Below are the code and all the weights of a small trained network. Each question names an input and a class and asks about switching units off, where a switched-off unit gives its printed mean instead of its output.

import numpy as np


def w(rows, s, z=0):
    codes = np.array(rows[::2]) - 128.0
    scale = np.full(codes.shape[1], s)
    scale[-1] = z or s
    return codes * scale


def norm(h):
    return h / np.sqrt((h * h).mean(-1, keepdims=True) + 1e-5)


def f(y):
    return np.maximum(y, 0)


def log_softmax(a):
    a = a - a.max(-1, keepdims=True)
    return a - np.log(np.exp(a).sum(-1, keepdims=True))


def net(x, mask):
    res = np.array(x, float).reshape(1, 4) / 4 @ E
    u = 0
    for l in range(4):
        y = f(norm(res) @ A[l][:, :-1].T + A[l][:, -1])
        res = res + np.where(mask[u : u + 4], y, B[l][:, -1]) @ B[l][:, :-1]
        u += 4
    return log_softmax(norm(res)[-1] @ U[:, :-1].T + U[:, -1])


A, B = {}, {}
E = w([
[100,136,168,162],'x0',
[114,208,104,43],'x1',
[170,158,67,254],'x2',
[29,109,112,150],'x3',
],0.01)
A[0] = w([
[146,9,158,106,176],'0.n1',
[236,104,211,28,6],'0.n2',
[46,2,93,65,82],'0.n3',
[209,91,200,25,47],'0.n4',
],0.0076,0.0018)
B[0] = w([
[35,179,183,162,235],'0.n1',
[12,254,132,178,250],'0.n2',
[61,84,234,96,247],'0.n3',
[102,189,45,140,252],'0.n4',
],0.0083,0.0035)
A[1] = w([
[85,109,80,53,108],'1.n1',
[148,111,250,131,38],'1.n2',
[195,68,141,117,200],'1.n3',
[67,74,129,98,5],'1.n4',
],0.013,0.0023)
B[1] = w([
[36,81,128,80,254],'1.n1',
[95,169,74,154,216],'1.n2',
[95,99,122,255,160],'1.n3',
[190,70,196,174,233],'1.n4',
],0.0089,0.0035)
A[2] = w([
[197,92,153,168,92],'2.n1',
[141,72,208,115,85],'2.n2',
[130,106,116,133,4],'2.n3',
[254,211,82,85,34],'2.n4',
],0.011,0.0038)
B[2] = w([
[227,24,238,1,197],'2.n1',
[216,123,183,240,206],'2.n2',
[61,11,109,78,128],'2.n3',
[215,232,177,205,254],'2.n4',
],0.006,0.0027)
A[3] = w([
[111,150,55,129,2],'3.n1',
[133,2,90,127,61],'3.n2',
[152,113,237,171,60],'3.n3',
[113,109,103,214,68],'3.n4',
],0.0076,0.0038)
B[3] = w([
[121,138,125,142,146],'3.n1',
[102,114,78,136,166],'3.n2',
[190,170,66,77,240],'3.n3',
[111,72,41,12,254],'3.n4',
],0.011,0.0024)
U = w([
[117,178,122,154,255],'0',
[248,87,118,208,65],'1',
[127,234,120,76,1],'2',
[228,224,142,166,43],'3',
[129,96,237,174,52],'4',
[161,71,85,177,91],'5',
[128,101,200,73,58],'6',
],0.012,0.0045)

Each question gives the input, the list of numbers given to net, and the class t.
The units are the neurons (one row each of A and B). Each row of codes is followed by its name. A weight is (code - 128) times the scale printed after its matrix; where a second scale follows, it is the last column's (A, B and U).
mask holds one flag per neuron, layer by layer. A switched-off neuron (its flag False) gives its mean, the last column of its row in B, instead of its output. The means were averaged over made-up inputs and are rounded, as every weight is.
A unit's drop is (log p(t) with every unit on - log p(t) with that unit switched off) / (log p(t) with every unit on - log p(t) with every unit switched off).
The circuit of an input: a set's keep is (log p(t) with only the set's units on - log p(t) with every unit switched off) / (log p(t) with every unit on - log p(t) with every unit switched off). Starting from the 12 units with the biggest drops (on a tie, the unit counted first), units are removed one at a time, each time the one whose removal leaves the highest keep (on an exact tie, the one counted first), for as long as the keep stays at least 0.8.
units of the circuit, in order: the units of the circuit, biggest drop first
unit that matters most: the unit with the biggest drop
k most important neurons: the k neurons with the biggest drops, biggest first
k most important neurons of layer l: the k neurons of layer l with the biggest drops, biggest first
drop when u is switched off: that unit's drop, to one decimal
input [-2,-3,-2,-8], class 0: units of the circuit, in order => [0.n2]
input [-3,-2,-5,6], class 4: units of the circuit, in order => [1.n4, 2.n2]
input [-2,-5,-8,-3], class 0: units of the circuit, in order => [0.n2, 0.n4]
input [5,-1,5,-1], class 1: units of the circuit, in order => [0.n2, 2.n1, 0.n1]
input [2,0,-1,4], class 4: units of the circuit, in order => [1.n4, 0.n2]
input [-6,0,-1,3], class 4: units of the circuit, in order => [1.n4, 0.n3]
input [1,0,4,0], class 1: 3 most important neurons of layer 0 => [0.n2, 0.n1, 0.n4]
input [-7,-7,-3,0], class 0: 2 most important neurons => [0.n1, 1.n2]
input [2,-2,2,-1], class 1: 2 most important neurons of layer 0 => [0.n3, 0.n2]
input [4,5,1,-3], class 3: 2 most important neurons of layer 0 => [0.n3, 0.n1]
input [-6,-1,-2,8], class 4: 2 most important neurons => [1.n4, 0.n3]
input [-1,0,-8,-7], class 0: drop when 0.n2 is switched off => 0.4
input [7,-2,-3,-5], class 0: drop when 0.n4 is switched off => 0.0
input [2,-7,-3,-3], class 0: unit that matters most => 1.n2
input [-2,-2,-2,-4], class 0: drop when 0.n2 is switched off => 0.1
input [4,-7,-5,-1], class 0: drop when 3.n3 is switched off => 0.1
